In the rows, 128 means zero.
Each row is followed by its class.
[123 102 121 133 136 126  98 118 131 156 174 172 117  95 103 156 111 149
  67 143 158 142 140 119 128 161 101 108  93 128  99 122 126 124 117  73
 128 134]	K
[130 122 105 156 154 132 153 125 128 129 137 162 125 122 141 109 152 140
  99 130  90 125 149 114 146 113 133 172 113 143 146 152 136 121 137 135
 103 103]	C
[124  97 154 139 155 142 126 103 103 148 161 152 125  93  80 172 130 122
 101 161 142 136 135 143 119 152 113 119 102  85 153 110 130 122 139  94
 126 151]	S
[134  80 153 149 144 113 104 122 103 148 162 143 114 144 111 170 107 110
  90 138  95 139 110 120 114 151 101 118 134 139 127  59 165 129 124 116
 164 175]	L
[135 103  93 134 114 164 126 126 125  96 126 120 139 122 104 104 192 117
 100 119  77 119 128  88 175 107 146 154 118 146 167 161 129 122 156 143
 122 151]	Y
[161 133 141 121 152 106 125 129 121 161 144 138 157  99 158 164 100 144
 129 137 103 149 135 122 100 148 111 125  91 152 153 120 151 134 118 122
  97 179]	K
[171  95  68 147 118 156 164 129 126 124 107 136 134 118 138  79 189 124
 108 109  83 121 136  57 164 109 104 170 132 145 177 180 130 131 126 129
 130 144]	Z
[120 100 117 131 125 124 129 134 117 159 120  93  97 116 151 178 108 108
 143 130 102 109 157 133  99 144 113 157 102 167 123 136 119 139 102 136
 122 137]	X
[108 130 126 127 147 133 107 134 149 132 148 120 166 136 129 144 106 137
 147 152 137 148 150 109 144 130 143 104 113 101  88 112 123 135  93 144
  84 133]	A
[ 91 104  94 126 170 144 122 101 148 100 146 114 183 126 118 135  91 135
 128 144 180 188 151 131 140 132 137 111  92 114 116 105 143 129  65  94
 111 101]	N
[152 125  75 148 155 155 141 118 118  85 142 140 141 116 133 104 158 140
 140 123 102 167 154 102 157 116 131 175 125 119 118 161 139 112 108  84
 126 137]	K
[101  88 152 109  85 125  62 133 142 145 159 137 119 161 125 172 116 126
 163 138 104 115 165 124 104 134 140 126 142 137  89 108 118  96 111 133
 120 138]	X
[148  53 140 138 144 110 100 139 109 112 159 106 113 103 141 179 104 130
 142 128  98  93 197 163  97 132  86 148 112 148 158 129 135 118 134 129
 138 144]	L
[120 123  92 154 146 123 174 150  89 131 165 150 154  87 118 116  93  92
 113 154 148 137 138 147 117 157  90 149 140  95 130 128 138 120 143 109
 185 167]	E
[130 105 133 129 130 124  95 135 131 111 177 118 122 120 127 142  93 112
 148 115 118 136 160 131  98 119 134 119 123 163 126 121 132 140 110 121
 147 147]	K
[122 105  67 159 152 141 178 133 128  92 108 119  98 128  96 122 148 123
  99 121 106 143 142 111 161 118 138 159 130 149 152 177 118 125 112 144
 107 107]	E
[111  81 145 148 110 136 176 156 152  97 107 147  95 166 153  75 126 153
  87 147  72 148 121  86 211 110  98 135 149 147 165 137 140  86  90 181
 105 133]	U
[136 105  82 146 138 117 110 118 135 170 161 149 100 116  95 150 103 137
 101 127 168 133 146 143 106 148 118  90  82 132 149 123 107 162 116 100
 133 145]	E
[114 125 100 131 136  94 145 114  98 165 134 179 134 102  83 204 100 118
 100  98 168 160 145 143 108 165  97 115 135 143 152 113 159 135 121  81
 130 191]	Z
[119 148 112 120 151 146 150 148 118  98 133  74 162 104 188 160  90 133
 100  96  89 102 209 131  99 154 124 142 136 146 119 106 149 133 107 122
 112 163]	N
[ 82 147 123 109 132 136 146 140 162 144 123 146 167 138 113 118 115 121
 101 130 186 155 140 111 143 129 139 126 118 131  92 109 139 131 101 132
 102 122]	D
[143  73 167 125 165 136  95 113 124 114 159  87 137 114 148 161 106 151
 165 143 110  92 171 163  71 146 103 159 100 129 152 127 127 119  93 130
 105 136]	Z
[132  91 162 132 151 113 102 131 112 153 151  82 127 120 161 169 122 139
 142 139  99 102 164 151 101 122 113 121 107 144 155 104 141 112 112 163
 102 174]	U
[130  71  94 131 114 146 133 131 139 109 120 134 105 123 152 111 166 138
  86 129  92 128 162 104 186 105 132 161 118 145 145 160 120 119 128 123
 114 137]	W
[139  85 116 113 132 137 168 129 138 133  62 138  69 141 141 130 182 120
  92 146 110 131 111  87 175 109 156 136 127 107 133 173 120 116 111 110
 107  78]	A
[132  67 146 122 147 133  87 150 140 136 154 104 140 101 146 159  96 125
 140 133 114 116 209 142  93 131 104  98 124 135 150 108 126 140 120 157
 106 156]	U
[ 86 126 151 132 179 120 101 140 142 126 162 116 149 127 137 144  97 109
 134 159 144 161 151 139 138  99 130 105 118 125 118 102 141 111  61 130
 108 133]	U
[101 106 130 128 147 128 119 121 153 150 143 137 154 138 132 139  92 144
 139 153 130 175 159 126 142 123 169  91 105 113 116  91 148 141 101 137
  69 148]	W
[124 103  80 156 155 146 163 118 113 103 106 127 122 107 132 118 142 142
 111 123  93 147 168 111 171 114 107 162 126 125 132 154 138 102 107 102
  96  91]	N
[178 113 142 117 188 161 134 130 151 178 121 105 201  80 154 107 135 123
  83 169  88 128 151  91 112 152 109 118  76 138 134  87 157 157 128 150
  70 150]	L
[ 87  68 165 127 196 117 128 156 152 130 124 151 140 117 103 150  74 115
 130 189 127 165 163 133 136 139 133 114 115  95 106 122 137 124  90 130
  91 107]	A
[ 99 113 148 130 178 108 108 119 154 121 171 121 141 110  83 133 101 143
 102 160 146 148 151 125 129 130 168  99  97 118  86 112 135 118  91 113
  80 132]	A
[ 70  90  95 127 117 155 124 136 140 141 162 126 159 113 131 148  92 116
  90 152 151 151 151 116 152 156 134 106 102 133 102 114 139 139  95 123
 105 139]	W
[134   4 148 122 134 163  74 114 139 145 158 111  89 159 150 159 116 144
 149 141 135  93 176 142 109 117 117 120  78 126 128 112 123 149 111 133
 102 124]	Y
[117  95  82 152 132 160 138 136 117  85 140 158 105 114 135 127 155 120
 116 132  84 121 170 113 175 109 123 170 131 127 125 155 130 115 135 118
 112 112]	L
[101 100 136 138 123  93 115 151 113 151 173 169 139  84 134 171 118  95
  92 154 143 119 129 102 128 111 108 103 114 115 158 112 151 131 138  96
 138 147]	U
[ 90  93 143 155 198  86  97 124 124 147 163 103 135 128 113 188  83 139
 132 155 173 117 168 172 116 126 123 122  87 128  68 106 139 121 101 132
 101 117]	L
[ 99 124 141 122 152 104 125 126 141 147 157 103 171 112 102 160  88 119
 130 157 144 159 134 123 121 119 143 125 105 125 114  98 138 133  96 138
  74 156]	D
[112  69 148 131 150 151 102 122 113 122 142 149 121 120 164 159  96 127
 138 122 120 107 162 163  93 125  94 141 112 131 124 113 138 137 127 127
 113  89]	N
[144  90 156 124 129  94  90 141 120 147 126 106 111 129 172 197 107 129
 138 125  98 105 122 133  82 137 108 102 120 140 165 129 138 130 103 124
 111 132]	U
[145  83  96 134 166 143 114 119 121 111 148 130 123  69 139 110 176  77
 132 161 139 165 153  84 142  96 106 142 128 152 162 178 113 124 112 107
 145 108]	E
[125 105 122 150 141  92 126 116 109 168 155 142 116 114 103 155 120 134
 134 148 139 156 131 116 114 144 132 119 104 121 153 107 142 136 135 117
 149 145]	W
[117  84 103 170 161 148 136 112 127  80 127 145  68 125 100  66 135 140
 110 144  86 170 123 125 155 133 156 149 123 101 145 158 106 115 116 112
 190 117]	X
[137  99 143 133 130 114 126 127 109 182 164 158 136 102 123 150 118 109
 104 144 130 119 141 132  98 147 110 118 116 123 150 108 144 128 145  98
 146 167]	C
[ 64 101 156 143 180 110 103 127 150 126 138 140 131 125 106 165  97 124
 131 158 170 164 163 137 142 117 128 130 102 132  87 113 126 126  88 128
 114 114]	X
[145 103 121 135 122 129 130 136 132 103 121 132 122 121  95 111 150 115
  91 135  81 133 103 104 181  92 117 147 130 128 158 165 121 112 132 123
 115 129]	Y
[146  70 160 186 139 154  72 127 123  67 134  42 131 113 172  83 134 168
 179  75  89  90 217 108  84 149 118  78 156 103 109 104 151 150 139  97
 154 136]	D
[129 105 103 143 147 143 157 125 116  94 127 124 100 125 129 131 137 118
  88 126  98 149 149 121 168 114 138 145 140 115 158 160 120 113 111 113
 141 145]	S
[128 116 136 127 133 111 109 111 119 159 169 135 126 112 107 139 114 101
 104 136 145 136 127 145  99 150 122 119 116 155 142  99 133 136 128  99
 166 169]	C
[174  89 169  94 108 120 119 114 106 157 154  56 183 117 169 165 133 130
 175 156  93  66 147 114  53 146 102 171 104 147 147  79 142 123 159 169
 108 162]	N
[129  87 152 154 149 103 127 114  99 171 163 125  94  84 100 145 110 114
 108 167 124 137 113 135 118 136 113 117 103 114 133 108 136 133 128  97
 133 155]	W
[155 109 159 123 145  87 129 142 118 127 128  97 167 131 182 171 132 159
 142 101 117 112 162  92  63 163 118 119 108 161 183 122 186 111 110 144
 153 120]	A
[126 106  96 135  87 105 162 132 110 157 145 146 126  93 117 157 100 110
  98 139 137 139 130 112 125 154 115 119 121 114 159 103 141 153 157 108
 162 131]	W
[127  92  99 166 152 133 139 128 116 117 127 146 100 123 131 122 162 145
 112 143  96 143 149  99 188 110 122 133 115 121 147 157 132 104 120 126
 119 136]	L
[111  83  59 161 129 126 157 136 120  77  85 100 147 109 108 132 117 127
 108  93  77 152 159 155 156 138 135 145 113 138 167 179 151 106 103  87
 145 127]	X
[137  84 104 143 138 131 144 125 128  90 118 114 134 106 108 114 145 121
 101 131 107 140 161 109 175 107 117 149 122 128 156 138 141 127 141 113
 134 120]	Y
[130 113  98 141 137 143 121 125 144  83 132 129 138 140 150 119 168 150
  92 123  94 144 154 101 173 120 146 146 127 130 167 153 118 115 116 117
 141 146]	C
[ 98 127 116 119 180 104 144 130 151 145 153 162 161 141 130 157  57 131
 135 127 164 170 181 133 106 121 154 124 137 130  96 109 153 137  82 138
  71 144]	Z
[149  72 111 162 150 137 148 110 121 120 119  99  90 132 109 123 138 137
 108 137  84 126 136 120 155 123 123 149 110 124 146 162 121 118 103 112
 104 115]	S
[121  79 137 146 130 122 118 116 108 169 163 144 108  91  94 146  94 120
 106 140 157 150 105 129  97 163 106  80 103 105 132 126 126 134 115  91
 158 177]	X
[132  82 165 126 160 122  91 133 104 143 144 120 130 114 130 198 140 113
 155 123 137 101 170 172  83 124  84 136 111 162 154 138 139 107 112 123
 105 163]	E
[130  60 159 124 158 138 107 142 132 117 139  65 143 132 151 191 105 103
 163 149 146  96 203 130  70 151 108 131 133 118 112  77 132 159 118 129
 134 136]	E
[133  90 126 134 152 126 115 128 108 126 141 110 149 121 160 174 107 135
 165 125 116 115 177 166 111 136  97 149 109 150 122 128 148 118 122 150
  91 155]	L
[100  93 138 154 166 125  85 115 122 146 171 130 130 124 109 158 107 127
 153 174 133 162 133 132 139 127 118 133 105 104  91 111 128 124  84  98
  99 134]	W
[150  67 113 140 140 139 102 125 135 154 166  66 136 119 137 154 113 130
 116 140 119  88 193 127  88 141 112 115  92 136 126  91 126 148 109 125
 119 135]	E
[ 74  90 169 130 189 122 107 130 145 175 122 154  86 139  97 170 110 137
 123 151 160 168 184 138 132 126 138 106 114 126 106  97 121 130  98 143
  92 149]	D
[136 102 157 137 160 120 152 125  98 162 163 169  79  84 130 147 111 117
 128 156 140 134 155 140 100 131 118 144 119  98 136 104 134 146 150 103
 132 172]	W
[ 83 129 140 157 146 138 145 121 122 124 142  46 156  92 124 101  60 101
  98 149 136 175 132 148 139 146 166  27 127  74 106  73 145 134  84 100
 184 187]	X
[145  55  90 155 135 162 138 112 117  94 134 135 119 114 145 121 172 127
 123 134  94 146 140  86 165  97 121 174 124 109 143 152 140 132 124 106
 109  86]	W
[124 108  98 112 135 136 126 112 136 105 132 167 156  97 121 133 160 114
 129 136 116 142 146 137 138 122 142 180 112 170 159 178 123 121 152 130
  81 126]	C
[131 164  53 139 127 125 134 109 103 151  98 203 197 124 105 157 165 166
 114  93 122 182 101 113 161 190 111 137 115 139 116 158 170 107 134  93
  66 191]	A
[ 81  84 122 141 157 136 116 138 139 141 148  95 174 142 125 144 110 128
  74 143 196 141 122  99 136 140 128 102 115  78  75 103 132 141  96 122
 157 132]	D
[130 118 106 151 126 165 146 119 113 116 129 136 113  98 122 118 160 103
 120 136  58 143 152  86 159 123 126 144 139 142 160 159 133 114 125 127
  97 104]	S
[ 82 131 118 154 145 102 121 108 145  97 163 130 175 140  78 141  91 139
 121 152 198 173  97 144 166 131 125 103 100 124 108 104 133 131  90 107
 103 158]	E
[131 155 131 146 167  96 149 128 111 159 133 142 149  86 112 161  98 103
 120 141 174 173 114 133 117 134 102  78 117 114 162 113 140 151 116 105
 132 160]	E
[105 131 107 122 175 118 133 139 157 132 156 114 171 101 124 127 106 123
 106 167 158 161 172 100 138 128 145 113 116 115 100 113 135 125  88 120
  88 140]	U
[138  81  89 145 131 142 163 138 131  94  99 107 134 133  94 117 158 129
 112 130 106 129 133  87 178 119 117 163 124 120 145 177 131 119 127 123
 108 120]	Y
[140  61 110 125 164 144 106 138 126 135 141 114 112 127 171 163 131 116
 131 135 127 117 186 137 104 118 111 139 118 138 136 156 120 120  92 122
 120 123]	E
[155  75 131 127 115 116 116 120 102 106 161  68 138 108 127 140 115 105
 142 123 125 129 116 146  97 142 109 136 119 141 166 130 140 127 110  95
 178 189]	W
[ 82 105 144 126 168 124 103 120 142 137 161 125 143 138 117 170  87 136
 124 151 161 162 164 129 128 116 133  97 105 122 121  84 127 128  85 142
 114 122]	N
[130  71 168 135 165 138 112 143 113 129 152  83 118 104 158 156  97 118
 122 121 125 100 173 160  61 140 121  77 121 100 153 103 160 124  94 100
 150 126]	U
[127  67 142 139 146 118 103 131 124 133 137 116 125 122 123 151  98 133
 144 123 127 139 170 150 102 140 101 130 129 130 119 132 122 117 116 142
 150 152]	X
[145 104 113 147 125 126 153 109 123  79 136  92 108 135 102 118 146 133
  95 116  82 128 127 132 160 101 148 148 111 134 193 155 134  99  99 101
 138 128]	S
[113  99 152  96 148 176 127 101 111  96 202 154 169  86 163 139 109  90
  95 135 161 163 153 152  90 158 110 147 131 156 144  85 165 124 113 104
 152 183]	C
[100  69 185 123 123  82 124 113 105 188 159 151 150 121  92 199 114 123
  72 161 146 145  95 136 121 143 116 103  96 135 154  67 188  94 123 105
 123 164]	W
